Here is a tiny trained network, its code and every weight. The questions are about switching its units off for an input and a target symbol, where a switched-off unit gives its printed mean instead of its output.

import numpy as np


def w(rows, s, z=0):
    codes = np.array(rows[::2]) - 128.0
    scale = np.full(codes.shape[1], s)
    scale[-1] = z or s
    return codes * scale


def f(y):
    return np.maximum(y, 0)


def softmax(a):
    e = np.exp(a - a.max(-1, keepdims=True))
    return e / e.sum(-1, keepdims=True)


def log_softmax(a):
    a = a - a.max(-1, keepdims=True)
    return a - np.log(np.exp(a).sum(-1, keepdims=True))


def net(x, mask):
    ids = ['αγδεζθλξστφψ'.index(c) for c in x.split()]
    T = len(ids)
    res = E[ids] + P[:T]
    q, k, v = (res @ M[0].T for M in (Q, K, V))
    z = softmax(np.where(np.tri(T) > 0, q @ k.T / 4**0.5, -1e9)) @ v
    res = res + np.where(mask[0], z, O[0][:, -1]) @ O[0][:, :-1]
    y = f(res @ A[0][:, :-1].T + A[0][:, -1])
    res = res + np.where(mask[1:13], y, B[0][:, -1]) @ B[0][:, :-1]
    return log_softmax(res[-1] @ U[:, :-1].T + U[:, -1])


Q, K, V, O, A, B = {}, {}, {}, {}, {}, {}
E = w([
[159,117,144,105],'α',
[183,106,124,137],'γ',
[120,114,164,115],'δ',
[152,109,111,146],'ε',
[150,120,108,128],'ζ',
[148,112,144,117],'θ',
[141,126,114,104],'λ',
[111,252,148,128],'ξ',
[197,179,126,97],'σ',
[140,98,115,184],'τ',
[93,104,192,124],'φ',
[78,129,137,87],'ψ',
],0.027)
P = w([
[167,119,253,150],'0',
[141,134,146,144],'1',
[116,154,77,174],'2',
[154,117,228,133],'3',
[124,121,145,119],'4',
[114,135,71,155],'5',
[154,100,212,118],'6',
[115,108,139,103],'7',
[106,120,63,141],'8',
[154,87,199,111],'9',
[112,98,130,87],'10',
[105,127,70,150],'11',
],0.021)
Q[0] = w([
[92,252,3,128],'H1',
[156,118,209,154],'H1',
[48,185,100,154],'H1',
[164,78,149,58],'H1',
],0.018)
K[0] = w([
[179,254,152,161],'H1',
[74,3,97,142],'H1',
[121,190,189,163],'H1',
[141,47,137,74],'H1',
],0.015)
V[0] = w([
[133,158,165,19],'H1',
[219,172,86,3],'H1',
[7,111,153,20],'H1',
[45,192,117,112],'H1',
],0.0073)
O[0] = w([
[138,182,129,51,172],'H1',
[163,188,152,11,151],'H1',
[84,140,177,232,17],'H1',
[173,209,114,155,2],'H1',
],0.012,0.0037)
A[0] = w([
[52,117,46,201,129],'N1',
[207,138,120,133,142],'N2',
[42,127,8,130,13],'N3',
[127,89,62,136,128],'N4',
[155,132,225,112,110],'N5',
[127,175,175,76,113],'N6',
[193,123,174,116,93],'N7',
[149,54,180,151,12],'N8',
[92,179,156,88,79],'N9',
[119,101,198,119,166],'N10',
[123,124,166,66,113],'N11',
[96,147,131,65,103],'N12',
],0.012)
B[0] = w([
[104,125,140,79,178],'N1',
[86,123,123,127,217],'N2',
[118,246,183,194,153],'N3',
[155,133,172,153,198],'N4',
[92,173,91,130,231],'N5',
[177,117,111,128,211],'N6',
[95,114,184,128,202],'N7',
[117,176,60,58,182],'N8',
[155,67,143,121,167],'N9',
[174,120,109,170,254],'N10',
[110,166,155,150,230],'N11',
[105,136,115,181,194],'N12',
],0.013,0.0097)
U = w([
[92,178,14,128,156],'α',
[41,171,102,100,107],'γ',
[197,89,74,155,106],'δ',
[137,172,126,107,65],'ε',
[69,179,89,7,135],'ζ',
[115,135,115,95,127],'θ',
[125,101,210,89,115],'λ',
[129,152,143,111,115],'ξ',
[84,113,96,95,182],'σ',
[131,155,176,94,98],'τ',
[62,143,112,95,254],'φ',
[149,143,152,198,66],'ψ',
],0.012,0.0063)

Each question gives the input, a string of symbols that net reads in full, and the target symbol t.
The units are the heads (4 rows each of Q, K, V and O) and the neurons (one row each of A and B). Each row of codes is followed by its name. A weight is (code - 128) times the scale printed after its matrix; where a second scale follows, it is the last column's (O, A, B and U).
mask holds one flag per unit, heads first, then neurons. A switched-off unit (its flag False) gives its mean, the last column of its rows in O or B, instead of its output. The means were averaged over made-up inputs and are rounded, as every weight is.
A unit's drop is (log p(t) with every unit on - log p(t) with that unit switched off) / (log p(t) with every unit on - log p(t) with every unit switched off).
The circuit of an input: a set's keep is (log p(t) with only the set's units on - log p(t) with every unit switched off) / (log p(t) with every unit on - log p(t) with every unit switched off). Starting from the 12 units with the biggest drops (on a tie, the unit counted first), units are removed one at a time, each time the one whose removal leaves the highest keep (on an exact tie, the one counted first), for as long as the keep stays at least 0.8.
units of the circuit, in order: the units of the circuit, biggest drop first
most important unit: the unit with the biggest drop
k most important neurons: the k neurons with the biggest drops, biggest first
drop of u: that unit's drop, to one decimal
input γ φ ξ θ, target α: most important unit => N8
input τ γ ψ ψ φ θ τ, target α: units of the circuit, in order => N8, H1, N4
input ζ φ ψ θ δ ε ε θ ψ, target γ: 2 most important neurons => N3, N10
input ζ ε γ ψ γ γ θ γ φ α, target α: units of the circuit, in order => N8, H1, N5
input σ γ ε γ σ γ λ δ, target ψ: units of the circuit, in order => H1, N10
input τ ψ δ δ ψ γ φ φ γ γ ε, target δ: units of the circuit, in order => N7, N5
input ε ε δ ζ γ γ ψ γ ψ, target γ: 3 most important neurons => N3, N1, N10
input ψ ζ ε ζ ε θ ε θ ψ σ γ λ, target ζ: 2 most important neurons => N10, N4
input τ θ ε γ ψ τ, target ψ: units of the circuit, in order => N3, H1
input γ α ζ ζ τ δ δ σ ε λ ε θ, target ζ: 2 most important neurons => N10, N4
input ε ξ ψ φ γ τ ε ε, target δ: 4 most important neurons => N7, N11, N5, N2
input τ ψ ε ψ λ ε τ, target δ: units of the circuit, in order => H1, N11
input γ α τ γ ζ θ γ ζ ψ γ ζ τ, target ψ: 3 most important neurons => N3, N4, N8
input τ θ ξ θ γ τ τ, target δ: 2 most important neurons => N4, N5
input τ ψ γ α ε γ ξ δ σ γ γ γ, target ζ: 2 most important neurons => N10, N2
input θ ε τ θ, target δ: drop of N10 => 0.2
input τ α γ γ τ γ α, target δ: drop of N8 => -0.1
input γ ε σ τ ξ ζ γ γ ε φ, target α: drop of N10 => 0.2
input λ α σ ψ τ ψ ψ τ γ γ, target δ: 2 most important neurons => N10, N11
